Below is a small trained network, with its code and all its weights. Each question gives an input and a class and asks what happens when units are switched off, that is, made to give their printed mean instead of their output.

import numpy as np


def w(rows, s, z=0):
    codes = np.array(rows[::2]) - 128.0
    scale = np.full(codes.shape[1], s)
    scale[-1] = z or s
    return codes * scale


def f(y):
    return np.maximum(y, 0)


def log_softmax(a):
    a = a - a.max(-1, keepdims=True)
    return a - np.log(np.exp(a).sum(-1, keepdims=True))


def net(x, mask):
    res = np.array(x, float).reshape(1, 6) / 4 @ E
    y = f(res @ A[0][:, :-1].T + A[0][:, -1])
    res = res + np.where(mask, y, B[0][:, -1]) @ B[0][:, :-1]
    return log_softmax(res[-1] @ U[:, :-1].T + U[:, -1])


A, B = {}, {}
E = w([
[132,115,11,97,230],'x0',
[196,13,114,124,98],'x1',
[130,129,130,126,127],'x2',
[44,48,219,60,207],'x3',
[188,174,138,3,103],'x4',
[126,130,126,128,133],'x5',
],0.004)
A[0] = w([
[153,64,113,122,113,106],'n1',
[137,140,89,111,163,127],'n2',
[74,228,136,126,161,110],'n3',
[185,52,104,119,116,106],'n4',
[163,149,131,10,104,92],'n5',
[140,140,103,141,105,93],'n6',
[150,147,105,149,105,90],'n7',
[120,119,120,126,119,253],'n8',
[129,110,38,106,208,79],'n9',
[94,85,175,96,176,103],'n10',
[109,111,150,106,145,101],'n11',
[113,107,162,108,148,97],'n12',
[128,134,224,155,59,98],'n13',
[170,174,79,162,86,82],'n14',
[153,89,120,118,115,103],'n15',
[78,77,116,239,149,96],'n16',
[94,112,152,85,146,103],'n17',
[101,118,144,102,140,104],'n18',
],0.013,0.0071)
B[0] = w([
[138,139,184,166,108,155],'n1',
[125,90,124,98,117,162],'n2',
[157,128,223,181,86,175],'n3',
[119,148,204,182,99,170],'n4',
[161,224,111,69,118,185],'n5',
[142,127,100,151,133,142],'n6',
[145,126,93,156,129,147],'n7',
[182,83,159,108,251,253],'n8',
[127,56,114,74,48,181],'n9',
[164,121,71,185,123,183],'n10',
[138,131,100,158,126,147],'n11',
[141,129,91,156,128,151],'n12',
[137,50,102,74,65,198],'n13',
[153,125,60,189,134,178],'n14',
[114,143,162,153,112,143],'n15',
[173,227,115,58,115,193],'n16',
[162,140,97,171,119,158],'n17',
[143,134,109,159,122,146],'n18',
],0.034,0.0071)
U = w([
[147,113,132,119,167,255],'0',
[141,136,50,202,123,74],'1',
[113,67,112,75,67,76],'2',
[133,229,123,75,125,76],'3',
[129,109,147,127,174,211],'4',
[119,139,202,180,96,74],'5',
[35,126,126,123,196,88],'6',
[1,164,109,141,114,81],'7',
],0.0079,0.0043)

Each question gives the input, the list of numbers given to net, and the class t.
The units are the neurons (one row each of A and B). Each row of codes is followed by its name. A weight is (code - 128) times the scale printed after its matrix; where a second scale follows, it is the last column's (A, B and U).
mask holds one flag per neuron, in row order. A switched-off neuron (its flag False) gives its mean, the last column of its row in B, instead of its output. The means were averaged over made-up inputs and are rounded, as every weight is.
A unit's drop is (log p(t) with every unit on - log p(t) with that unit switched off) / (log p(t) with every unit on - log p(t) with every unit switched off).
The circuit of an input: a set's keep is (log p(t) with only the set's units on - log p(t) with every unit switched off) / (log p(t) with every unit on - log p(t) with every unit switched off). Starting from the 12 units with the biggest drops (on a tie, the unit counted first), units are removed one at a time, each time the one whose removal leaves the highest keep (on an exact tie, the one counted first), for as long as the keep stays at least 0.8.
units of the circuit, in order: the units of the circuit, biggest drop first
unit that matters most: the unit with the biggest drop
top k neurons: the k neurons with the biggest drops, biggest first
drop when u is switched off: that unit's drop, to one decimal
input [-7,8,3,5,1,5], class 5: units of the circuit, in order -> n4
input [-1,-3,4,5,0,3], class 1: units of the circuit, in order -> n10, n17
input [-1,2,-1,5,6,3], class 3: top 3 neurons -> n5, n14, n13
input [-2,-6,4,0,3,1], class 5: top 2 neurons -> n3, n16
input [-7,4,-5,4,-7,1], class 2: top 2 neurons -> n13, n5
input [-6,7,-5,7,3,-2], class 1: units of the circuit, in order -> n10, n17
input [-8,-8,4,6,2,-6], class 2: top 4 neurons -> n13, n4, n14, n1
input [-8,-6,-6,8,-3,6], class 1: top 2 neurons -> n10, n17
input [-3,8,6,5,5,7], class 5: top 4 neurons -> n4, n1, n16, n15
input [1,-8,-2,-5,6,4], class 5: top 2 neurons -> n3, n16
input [3,-7,7,7,1,0], class 1: top 2 neurons -> n10, n17
input [7,-7,0,-5,0,-1], class 2: top 2 neurons -> n9, n2
input [-3,0,-3,6,6,0], class 1: top 2 neurons -> n10, n16
input [5,-7,1,5,8,-7], class 3: top 3 neurons -> n5, n13, n14
input [1,4,4,5,7,-5], class 3: unit that matters most -> n5
input [8,-6,5,4,6,1], class 2: top 3 neurons -> n9, n2, n16
input [-5,0,5,1,-6,1], class 3: top 2 neurons -> n16, n9
input [-2,-1,-3,6,-6,-1], class 1: top 2 neurons -> n10, n5
input [-6,-8,4,-2,-2,4], class 5: drop when n3 is switched off -> 1.5
input [-3,6,-3,-2,5,2], class 5: drop when n15 is switched off -> 0.2
input [-6,3,8,-8,-3,-4], class 1: unit that matters most -> n14
input [-2,6,-5,-7,4,0], class 1: drop when n14 is switched off -> 1.6
input [-6,-4,-1,-3,-7,-6], class 3: drop when n16 is switched off -> 1.9
